Below are the code and all the weights of a small trained network. Each question names an input and a target symbol and asks about switching units off, where a switched-off unit gives its printed mean instead of its output.

import numpy as np


def w(rows, s, z=0):
    codes = np.array(rows[::2]) - 128.0
    scale = np.full(codes.shape[1], s)
    scale[-1] = z or s
    return codes * scale


def norm(h):
    return h / np.sqrt((h * h).mean(-1, keepdims=True) + 1e-5)


def f(y):
    return np.maximum(y, 0)


def softmax(a):
    e = np.exp(a - a.max(-1, keepdims=True))
    return e / e.sum(-1, keepdims=True)


def log_softmax(a):
    a = a - a.max(-1, keepdims=True)
    return a - np.log(np.exp(a).sum(-1, keepdims=True))


def net(x, mask):
    ids = ['ΔΦΩησψ'.index(c) for c in x.split()]
    T = len(ids)
    res = E[ids] + P[:T]
    u = 0
    for l in range(2):
        r = norm(res)
        for j in range(2):
            rows = slice(2 * j, 2 * j + 2)
            q, k, v = (r @ M[l][rows].T for M in (Q, K, V))
            z = softmax(np.where(np.tri(T) > 0, q @ k.T / 2**0.5, -1e9)) @ v
            o = O[l][rows]
            res = res + np.where(mask[u + j], z, o[:, -1]) @ o[:, :-1]
        u += 2
        y = f(norm(res) @ A[l][:, :-1].T + A[l][:, -1])
        res = res + np.where(mask[u : u + 16], y, B[l][:, -1]) @ B[l][:, :-1]
        u += 16
    return log_softmax(norm(res)[-1] @ U[:, :-1].T + U[:, -1])


Q, K, V, O, A, B = {}, {}, {}, {}, {}, {}
E = w([
[112,58,43,135,114,139,122],'Δ',
[246,116,76,4,124,138,122],'Φ',
[155,126,208,173,57,152,80],'Ω',
[57,124,143,55,43,100,127],'η',
[99,200,52,84,120,126,95],'σ',
[80,124,183,93,168,43,108],'ψ',
],0.028)
P = w([
[20,174,145,46,227,232,168],'0',
[91,77,162,100,161,222,10],'1',
[102,106,166,102,127,184,47],'2',
[118,127,150,126,101,153,83],'3',
[131,135,139,150,73,129,129],'4',
[145,135,127,169,57,103,160],'5',
[162,139,118,194,39,91,182],'6',
[176,141,105,207,18,85,209],'7',
[196,151,102,203,2,71,223],'8',
],0.0089)
Q[0] = w([
[74,34,89,44,9,69,132],'L0H0',
[174,203,118,47,131,146,184],'L0H0',
[141,145,148,208,155,168,254],'L0H1',
[249,164,46,113,35,65,90],'L0H1',
],0.0049)
K[0] = w([
[124,113,158,254,165,161,81],'L0H0',
[221,223,127,63,141,173,97],'L0H0',
[114,171,103,108,110,208,151],'L0H1',
[128,131,204,180,103,197,135],'L0H1',
],0.0053)
V[0] = w([
[101,241,141,212,96,85,1],'L0H0',
[86,141,36,27,169,91,91],'L0H0',
[137,170,142,240,39,192,81],'L0H1',
[132,143,59,22,88,180,122],'L0H1',
],0.0097)
O[0] = w([
[159,85,219,93,145,233,251,175],'L0H0',
[63,35,62,18,38,80,130,255],'L0H0',
[61,103,254,245,177,43,130,52],'L0H1',
[86,83,163,46,191,150,30,171],'L0H1',
],0.0082,0.0046)
A[0] = w([
[155,147,98,128,132,95,136,71],'L0N0',
[104,115,68,84,130,118,116,93],'L0N1',
[127,240,77,157,191,203,76,115],'L0N2',
[114,162,128,181,176,101,207,80],'L0N3',
[83,224,155,93,157,122,181,37],'L0N4',
[159,168,157,200,182,110,166,13],'L0N5',
[112,219,67,143,197,144,78,98],'L0N6',
[98,126,141,131,252,126,75,52],'L0N7',
[82,125,158,135,156,160,169,118],'L0N8',
[105,101,165,109,190,128,49,10],'L0N9',
[167,46,98,117,131,147,104,14],'L0N10',
[164,104,97,155,163,203,141,113],'L0N11',
[190,162,130,154,187,121,173,62],'L0N12',
[143,170,130,106,164,146,174,94],'L0N13',
[175,148,125,132,102,165,127,93],'L0N14',
[167,109,131,116,71,186,82,81],'L0N15',
],0.017,0.011)
B[0] = w([
[115,135,125,147,127,116,148,135],'L0N0',
[150,151,131,172,131,58,153,254],'L0N1',
[79,207,133,106,142,214,190,133],'L0N2',
[84,218,181,192,168,144,134,154],'L0N3',
[104,110,128,140,171,48,74,163],'L0N4',
[63,45,99,51,13,152,144,146],'L0N5',
[107,175,149,55,170,198,160,137],'L0N6',
[136,124,151,123,232,144,166,136],'L0N7',
[84,110,97,144,129,101,104,156],'L0N8',
[161,197,132,104,112,125,246,141],'L0N9',
[84,85,137,39,140,137,198,159],'L0N10',
[110,106,176,149,201,140,148,144],'L0N11',
[208,96,106,91,140,140,176,141],'L0N12',
[164,125,146,95,160,93,125,139],'L0N13',
[116,90,159,148,138,146,124,145],'L0N14',
[101,114,175,145,126,187,153,191],'L0N15',
],0.014,0.0092)
Q[1] = w([
[145,174,166,70,131,184,75],'L1H0',
[103,112,90,142,159,164,140],'L1H0',
[91,131,147,97,8,115,230],'L1H1',
[94,140,175,71,222,8,202],'L1H1',
],0.013)
K[1] = w([
[101,107,125,95,177,122,137],'L1H0',
[146,150,167,91,95,100,89],'L1H0',
[159,139,251,247,198,138,188],'L1H1',
[233,143,99,253,4,177,164],'L1H1',
],0.012)
V[1] = w([
[117,223,98,140,110,84,63],'L1H0',
[74,93,47,103,203,129,168],'L1H0',
[126,160,67,159,58,182,153],'L1H1',
[7,190,156,145,115,172,106],'L1H1',
],0.013)
O[1] = w([
[146,115,230,104,122,115,178,67],'L1H0',
[106,49,90,162,176,229,213,254],'L1H0',
[87,71,221,194,93,245,47,55],'L1H1',
[121,175,136,192,2,181,174,212],'L1H1',
],0.011,0.005)
A[1] = w([
[161,196,158,245,159,150,101,147],'L1N0',
[113,96,157,108,101,236,137,1],'L1N1',
[88,122,108,173,73,85,130,94],'L1N2',
[143,106,154,96,149,237,178,103],'L1N3',
[184,166,136,110,124,131,172,60],'L1N4',
[160,113,131,66,147,139,62,97],'L1N5',
[185,121,105,96,102,134,108,98],'L1N6',
[178,108,193,185,142,120,16,42],'L1N7',
[89,151,107,52,164,169,196,93],'L1N8',
[111,227,100,94,113,237,217,92],'L1N9',
[111,136,82,106,5,104,75,55],'L1N10',
[130,118,59,120,120,136,170,95],'L1N11',
[106,171,141,102,143,212,176,56],'L1N12',
[119,101,83,122,160,174,97,43],'L1N13',
[115,141,112,89,18,90,96,30],'L1N14',
[51,75,138,110,169,111,35,87],'L1N15',
],0.017,0.0098)
B[1] = w([
[170,152,29,109,143,100,142,190],'L1N0',
[85,112,186,160,161,58,217,173],'L1N1',
[98,109,149,95,115,177,107,216],'L1N2',
[68,147,163,120,149,187,73,209],'L1N3',
[118,133,90,110,134,168,89,147],'L1N4',
[171,184,170,103,112,160,118,148],'L1N5',
[163,165,108,171,140,153,140,151],'L1N6',
[177,164,129,156,125,124,7,140],'L1N7',
[143,183,131,223,99,106,125,255],'L1N8',
[47,119,226,104,132,196,113,221],'L1N9',
[117,115,91,85,37,13,99,207],'L1N10',
[164,129,127,126,119,61,117,218],'L1N11',
[28,89,219,146,146,139,244,167],'L1N12',
[155,143,74,197,154,158,129,143],'L1N13',
[123,82,63,146,55,140,134,195],'L1N14',
[124,131,108,139,110,233,112,162],'L1N15',
],0.015,0.0098)
U = w([
[155,182,115,134,181,24,221,130],'Δ',
[186,156,102,53,164,193,122,224],'Φ',
[90,92,105,78,21,98,86,55],'Ω',
[97,117,3,212,161,178,164,65],'η',
[73,167,178,142,149,180,208,254],'σ',
[169,181,151,217,122,112,53,82],'ψ',
],0.007,0.0031)

Each question gives the input, a string of symbols that net reads in full, and the target symbol t.
The units are the heads (2 rows each of Q, K, V and O) and the neurons (one row each of A and B). Each row of codes is followed by its name. A weight is (code - 128) times the scale printed after its matrix; where a second scale follows, it is the last column's (O, A, B and U).
mask holds one flag per unit, layer by layer, with each layer's heads first. A switched-off unit (its flag False) gives its mean, the last column of its rows in O or B, instead of its output. The means were averaged over made-up inputs and are rounded, as every weight is.
A unit's drop is (log p(t) with every unit on - log p(t) with that unit switched off) / (log p(t) with every unit on - log p(t) with every unit switched off).
The circuit of an input: a set's keep is (log p(t) with only the set's units on - log p(t) with every unit switched off) / (log p(t) with every unit on - log p(t) with every unit switched off). Starting from the 12 units with the biggest drops (on a tie, the unit counted first), units are removed one at a time, each time the one whose removal leaves the highest keep (on an exact tie, the one counted first), for as long as the keep stays at least 0.8.
units of the circuit, in order: the units of the circuit, biggest drop first
most important unit: the unit with the biggest drop
top k neurons: the k neurons with the biggest drops, biggest first
k most important neurons of layer l: the k neurons of layer l with the biggest drops, biggest first
heads that matter: for each layer, one digit per head in row order, 1 if its drop is at least 0.15 and else 0, layers parted by /
drop of u: that unit's drop, to one decimal
input ψ ψ σ σ ψ σ, target Δ: units of the circuit, in order : [L0H0; L1H1; L0N1]
input Ω Δ ψ ψ Ω, target η: 3 most important neurons of layer 1 : [L1N0; L1N10; L1N12]
input ψ Ω Ω σ, target σ: most important unit : L0N2
input η ψ ψ ψ Ω ψ Ω ψ, target ψ: top 2 neurons : [L0N4; L0N3]
input ψ Δ ψ, target η: heads that matter : 01 / 11
input ψ ψ Δ ψ ψ ψ Δ, target Δ: top 2 neurons : [L0N1; L1N11]
input Φ Ω ψ Δ Ω Δ, target ψ: units of the circuit, in order : [L1H0; L0H0]
input ψ ψ Ω ψ ψ ψ ψ, target Ω: heads that matter : 00 / 01
input ψ Ω Ω, target ψ: units of the circuit, in order : [L0H1; L1H0; L1N7]
input Ω Δ η ψ Φ Ω, target η: top 2 neurons : [L0N9; L1N0]
input ψ ψ Φ ψ, target Φ: heads that matter : 01 / 01
input Ω ψ ψ ψ ψ η η Δ Φ, target σ: heads that matter : 10 / 01
input Φ Δ ψ Δ, target Δ: heads that matter : 10 / 01
input ψ ψ ψ, target Δ: units of the circuit, in order : [L1H1]
input η η ψ ψ Δ ψ, target η: 3 most important neurons of layer 1 : [L1N15; L1N10; L1N1]
input ψ Ω Δ, target σ: 3 most important neurons of layer 0 : [L0N10; L0N15; L0N11]
input ψ Ω ψ Φ σ, target σ: top 2 neurons : [L0N6; L0N2]
input ψ ψ Φ σ η Ω Ω, target ψ: 4 most important neurons of layer 1 : [L1N7; L1N0; L1N9; L1N12]
input ψ ψ Ω ψ Ω, target Δ: top 3 neurons : [L0N4; L1N9; L0N1]
input Φ ψ ψ ψ Φ, target Δ: units of the circuit, in order : [L1H1]
input η ψ Φ σ ψ Φ σ Δ ψ, target Φ: top 2 neurons : [L1N15; L0N3]
input Δ Ω σ σ ψ η σ Δ, target Ω: heads that matter : 01 / 10
input ψ ψ σ ψ Φ ψ σ, target Δ: top 2 neurons : [L0N1; L1N11]
input ψ Ω Φ ψ Δ, target σ: top 2 neurons : [L0N10; L0N11]
input ψ ψ η Ω Δ ψ, target Ω: drop of L1N2 : 0.1
input Ω ψ ψ σ Ω, target Δ: drop of L0N10 : 0.2
input Δ ψ σ ψ ψ ψ Ω Ω ψ, target ψ: drop of L0N10 : 0.2
input Φ ψ Φ Φ Δ σ Ω Φ Δ, target Ω: drop of L1H1 : 0.3
